Here is a tiny trained network, its code and every weight. The questions are about switching its units off for an input and a class, where a switched-off unit gives its printed mean instead of its output.

import numpy as np


def w(rows, s, z=0):
    codes = np.array(rows[::2]) - 128.0
    scale = np.full(codes.shape[1], s)
    scale[-1] = z or s
    return codes * scale


def norm(h):
    return h / np.sqrt((h * h).mean(-1, keepdims=True) + 1e-5)


def f(y):
    return np.maximum(y, 0)


def log_softmax(a):
    a = a - a.max(-1, keepdims=True)
    return a - np.log(np.exp(a).sum(-1, keepdims=True))


def net(x, mask):
    res = np.array(x, float).reshape(1, 6) / 4 @ E
    u = 0
    for l in range(3):
        y = f(norm(res) @ A[l][:, :-1].T + A[l][:, -1])
        res = res + np.where(mask[u : u + 7], y, B[l][:, -1]) @ B[l][:, :-1]
        u += 7
    return log_softmax(norm(res)[-1] @ U[:, :-1].T + U[:, -1])


A, B = {}, {}
E = w([
[97,96,197,202,255,65],'x0',
[95,108,11,178,178,134],'x1',
[134,24,103,131,122,52],'x2',
[231,115,93,75,187,167],'x3',
[206,190,108,243,69,91],'x4',
[94,87,227,229,102,163],'x5',
],0.0062)
A[0] = w([
[102,152,124,110,136,40,195],'L0N0',
[101,25,171,103,178,187,51],'L0N1',
[167,103,131,185,108,192,134],'L0N2',
[254,102,145,53,135,187,2],'L0N3',
[89,106,162,124,183,137,45],'L0N4',
[167,208,141,206,183,107,63],'L0N5',
[139,88,124,188,49,193,55],'L0N6',
],0.0099,0.004)
B[0] = w([
[126,73,145,130,93,144,249],'L0N0',
[96,143,125,97,183,140,255],'L0N1',
[105,231,108,133,152,86,240],'L0N2',
[226,174,121,89,144,78,250],'L0N3',
[91,102,151,86,164,186,196],'L0N4',
[159,98,105,177,107,192,240],'L0N5',
[58,167,177,118,133,3,247],'L0N6',
],0.012,0.0033)
A[1] = w([
[149,164,117,171,81,92,90],'L1N0',
[147,150,161,65,119,114,150],'L1N1',
[122,62,166,156,140,130,141],'L1N2',
[97,204,109,105,87,149,27],'L1N3',
[162,146,147,88,139,118,84],'L1N4',
[106,76,2,105,112,85,2],'L1N5',
[253,143,127,81,158,146,91],'L1N6',
],0.013,0.0031)
B[1] = w([
[47,116,139,112,183,132,216],'L1N0',
[131,142,84,121,93,195,219],'L1N1',
[187,125,157,72,154,137,194],'L1N2',
[135,86,162,141,93,143,191],'L1N3',
[130,163,74,157,117,147,181],'L1N4',
[163,7,95,124,62,47,213],'L1N5',
[131,180,84,73,104,138,255],'L1N6',
],0.013,0.0062)
A[2] = w([
[167,63,199,114,88,81,152],'L2N0',
[87,71,199,153,117,96,119],'L2N1',
[180,134,79,136,112,220,213],'L2N2',
[218,194,126,46,118,47,28],'L2N3',
[94,86,65,122,228,210,82],'L2N4',
[222,114,225,179,153,121,2],'L2N5',
[138,160,52,255,149,185,52],'L2N6',
],0.0086,0.0033)
B[2] = w([
[172,132,154,156,124,112,225],'L2N0',
[197,194,64,142,205,148,237],'L2N1',
[104,109,157,194,102,106,254],'L2N2',
[150,233,127,89,169,151,225],'L2N3',
[75,113,136,94,153,142,218],'L2N4',
[232,183,135,151,97,126,170],'L2N5',
[135,36,2,239,138,228,181],'L2N6',
],0.0093,0.0043)
U = w([
[177,244,54,34,97,157,141],'0',
[165,55,103,98,88,42,253],'1',
[240,172,233,153,163,130,42],'2',
[135,125,90,237,156,192,70],'3',
[48,98,207,52,222,186,210],'4',
[92,146,199,112,4,190,5],'5',
[37,218,229,202,124,58,85],'6',
],0.017,0.0026)

Each question gives the input, the list of numbers given to net, and the class t.
The units are the neurons (one row each of A and B). Each row of codes is followed by its name. A weight is (code - 128) times the scale printed after its matrix; where a second scale follows, it is the last column's (A, B and U).
mask holds one flag per neuron, layer by layer. A switched-off neuron (its flag False) gives its mean, the last column of its row in B, instead of its output. The means were averaged over made-up inputs and are rounded, as every weight is.
A unit's drop is (log p(t) with every unit on - log p(t) with that unit switched off) / (log p(t) with every unit on - log p(t) with every unit switched off).
The circuit of an input: a set's keep is (log p(t) with only the set's units on - log p(t) with every unit switched off) / (log p(t) with every unit on - log p(t) with every unit switched off). Starting from the 12 units with the biggest drops (on a tie, the unit counted first), units are removed one at a time, each time the one whose removal leaves the highest keep (on an exact tie, the one counted first), for as long as the keep stays at least 0.8.
circuit, biggest first: the units of the circuit, biggest drop first
top k neurons: the k neurons with the biggest drops, biggest first
top k neurons in layer l: the k neurons of layer l with the biggest drops, biggest first
drop of u: that unit's drop, to one decimal
input [-5,0,-6,-2,7,4], class 6: top neuron => (L0N6)
input [-8,3,4,-4,8,-1], class 6: circuit, biggest first => (L0N6; L1N0)
input [8,-7,-5,-3,-1,4], class 2: top 2 neurons => (L2N5; L1N0)
input [5,-6,-5,3,-7,-4], class 0: top 3 neurons => (L0N3; L1N6; L1N0)
input [-2,-7,-7,-6,-7,8], class 4: top 2 neurons in layer 0 => (L0N3; L0N1)
input [2,6,-2,-5,7,-6], class 3: top 2 neurons => (L0N5; L2N6)
input [0,-5,-7,-5,-8,-8], class 5: top 2 neurons in layer 0 => (L0N3; L0N1)
input [5,-5,-8,-6,2,5], class 2: top 2 neurons in layer 0 => (L0N5; L0N6)
input [-4,-4,-8,-2,4,-5], class 5: top 2 neurons => (L1N3; L2N2)
input [-8,5,7,5,6,6], class 6: top 2 neurons in layer 0 => (L0N6; L0N2)
input [-5,0,-5,-3,4,-6], class 5: top 2 neurons => (L1N3; L0N3)
input [0,2,3,2,2,-7], class 1: top 2 neurons => (L1N5; L0N0)
input [6,5,3,-7,3,-1], class 2: top 3 neurons in layer 1 => (L1N2; L1N1; L1N6)
input [-4,8,3,5,1,8], class 6: circuit, biggest first => (L0N6)
input [6,-7,7,-7,8,8], class 2: top 3 neurons => (L1N2; L2N1; L2N5)
input [-5,8,-7,-1,-8,-7], class 1: top 2 neurons => (L1N5; L0N3)
input [-2,5,-1,-8,-2,2], class 6: top 2 neurons in layer 0 => (L0N6; L0N5)
input [2,6,-8,-8,-3,-1], class 4: top 2 neurons in layer 1 => (L1N4; L1N1)
input [2,-2,2,-6,1,-7], class 1: drop of L1N2 => 0.0
input [-5,2,8,3,1,7], class 6: drop of L0N6 => 0.4
input [4,0,-6,-1,1,-7], class 3: drop of L0N5 => 0.9
input [5,-8,1,-4,3,8], class 2: top neuron => (L1N2)
input [-1,5,-3,-1,-6,-5], class 1: drop of L1N5 => 0.5
